Below is a small trained network, with its code and all its weights. Each question gives an input and a class and asks what happens when units are switched off, that is, made to give their printed mean instead of their output.

import numpy as np


def w(rows, s, z=0):
    codes = np.array(rows[::2]) - 128.0
    scale = np.full(codes.shape[1], s)
    scale[-1] = z or s
    return codes * scale


def f(y):
    return np.maximum(y, 0)


def log_softmax(a):
    a = a - a.max(-1, keepdims=True)
    return a - np.log(np.exp(a).sum(-1, keepdims=True))


def net(x, mask):
    res = np.array(x, float).reshape(1, 6) / 4 @ E
    y = f(res @ A[0][:, :-1].T + A[0][:, -1])
    res = res + np.where(mask, y, B[0][:, -1]) @ B[0][:, :-1]
    return log_softmax(res[-1] @ U[:, :-1].T + U[:, -1])


A, B = {}, {}
E = w([
[127,130,128],'x0',
[54,68,250],'x1',
[196,3,117],'x2',
[127,129,127],'x3',
[128,132,128],'x4',
[2,77,31],'x5',
],0.0035)
A[0] = w([
[97,187,136,87],'N1',
[38,81,52,42],'N2',
[66,82,224,57],'N3',
[104,226,126,89],'N4',
[78,98,84,69],'N5',
[85,213,140,75],'N6',
[88,110,165,108],'N7',
[224,167,221,63],'N8',
[166,57,115,77],'N9',
[84,97,198,70],'N10',
[181,151,168,38],'N11',
[131,132,133,254],'N12',
[156,77,119,86],'N13',
[176,174,5,58],'N14',
[198,32,104,74],'N15',
[162,144,77,88],'N16',
],0.011,0.0061)
B[0] = w([
[97,133,164,145],'N1',
[88,186,38,165],'N2',
[205,177,162,161],'N3',
[78,124,187,162],'N4',
[104,157,78,146],'N5',
[80,136,183,155],'N6',
[164,145,141,149],'N7',
[92,192,40,182],'N8',
[86,137,176,145],'N9',
[179,169,151,149],'N10',
[117,178,65,136],'N11',
[149,4,95,254],'N12',
[99,133,160,138],'N13',
[225,174,164,169],'N14',
[64,153,206,160],'N15',
[164,154,140,144],'N16',
],0.044,0.0061)
U = w([
[69,215,1,80],'0',
[125,87,116,254],'1',
[230,184,167,36],'2',
[101,76,112,201],'3',
[10,135,218,31],'4',
[124,71,101,130],'5',
],0.0059,0.0055)

Each question gives the input, the list of numbers given to net, and the class t.
The units are the neurons (one row each of A and B). Each row of codes is followed by its name. A weight is (code - 128) times the scale printed after its matrix; where a second scale follows, it is the last column's (A, B and U).
mask holds one flag per neuron, in row order. A switched-off neuron (its flag False) gives its mean, the last column of its row in B, instead of its output. The means were averaged over made-up inputs and are rounded, as every weight is.
A unit's drop is (log p(t) with every unit on - log p(t) with that unit switched off) / (log p(t) with every unit on - log p(t) with every unit switched off).
The circuit of an input: a set's keep is (log p(t) with only the set's units on - log p(t) with every unit switched off) / (log p(t) with every unit on - log p(t) with every unit switched off). Starting from the 12 units with the biggest drops (on a tie, the unit counted first), units are removed one at a time, each time the one whose removal leaves the highest keep (on an exact tie, the one counted first), for as long as the keep stays at least 0.8.
circuit, biggest first: the units of the circuit, biggest drop first
unit that matters most: the unit with the biggest drop
k most important neurons: the k neurons with the biggest drops, biggest first
drop of u: that unit's drop, to one decimal
input [5,7,-6,-5,-3,-4], class 2: unit that matters most	N3
input [-7,5,7,3,1,1], class 4: 4 most important neurons	[N15, N9, N14, N13]
input [-2,-4,-8,-3,-2,5], class 4: circuit, biggest first	[N4, N6]
input [5,5,7,7,-8,-8], class 0: 2 most important neurons	[N8, N11]
input [-6,7,-3,-3,-5,-5], class 2: 4 most important neurons	[N3, N10, N2, N7]
input [-4,8,-4,1,7,-1], class 2: 2 most important neurons	[N3, N10]
input [-1,7,-5,6,0,-2], class 2: 3 most important neurons	[N3, N10, N7]
input [-4,0,7,-3,-5,3], class 4: 2 most important neurons	[N15, N9]
input [-2,5,6,-4,-5,-2], class 4: 3 most important neurons	[N15, N9, N14]
input [1,-6,-5,-3,0,1], class 2: 2 most important neurons	[N14, N16]
input [7,-5,-7,-5,-5,2], class 4: 3 most important neurons	[N4, N6, N1]
input [-5,-1,8,7,-4,-2], class 4: 2 most important neurons	[N15, N9]
input [-4,8,2,6,8,-6], class 2: 3 most important neurons	[N3, N10, N2]
input [-4,0,8,-1,1,7], class 4: circuit, biggest first	[N15]
input [3,2,7,0,0,8], class 0: drop of N2	1.2
input [-2,8,-3,-8,-6,-8], class 0: drop of N8	1.8
input [1,-4,3,4,-2,-8], class 0: drop of N8	0.9
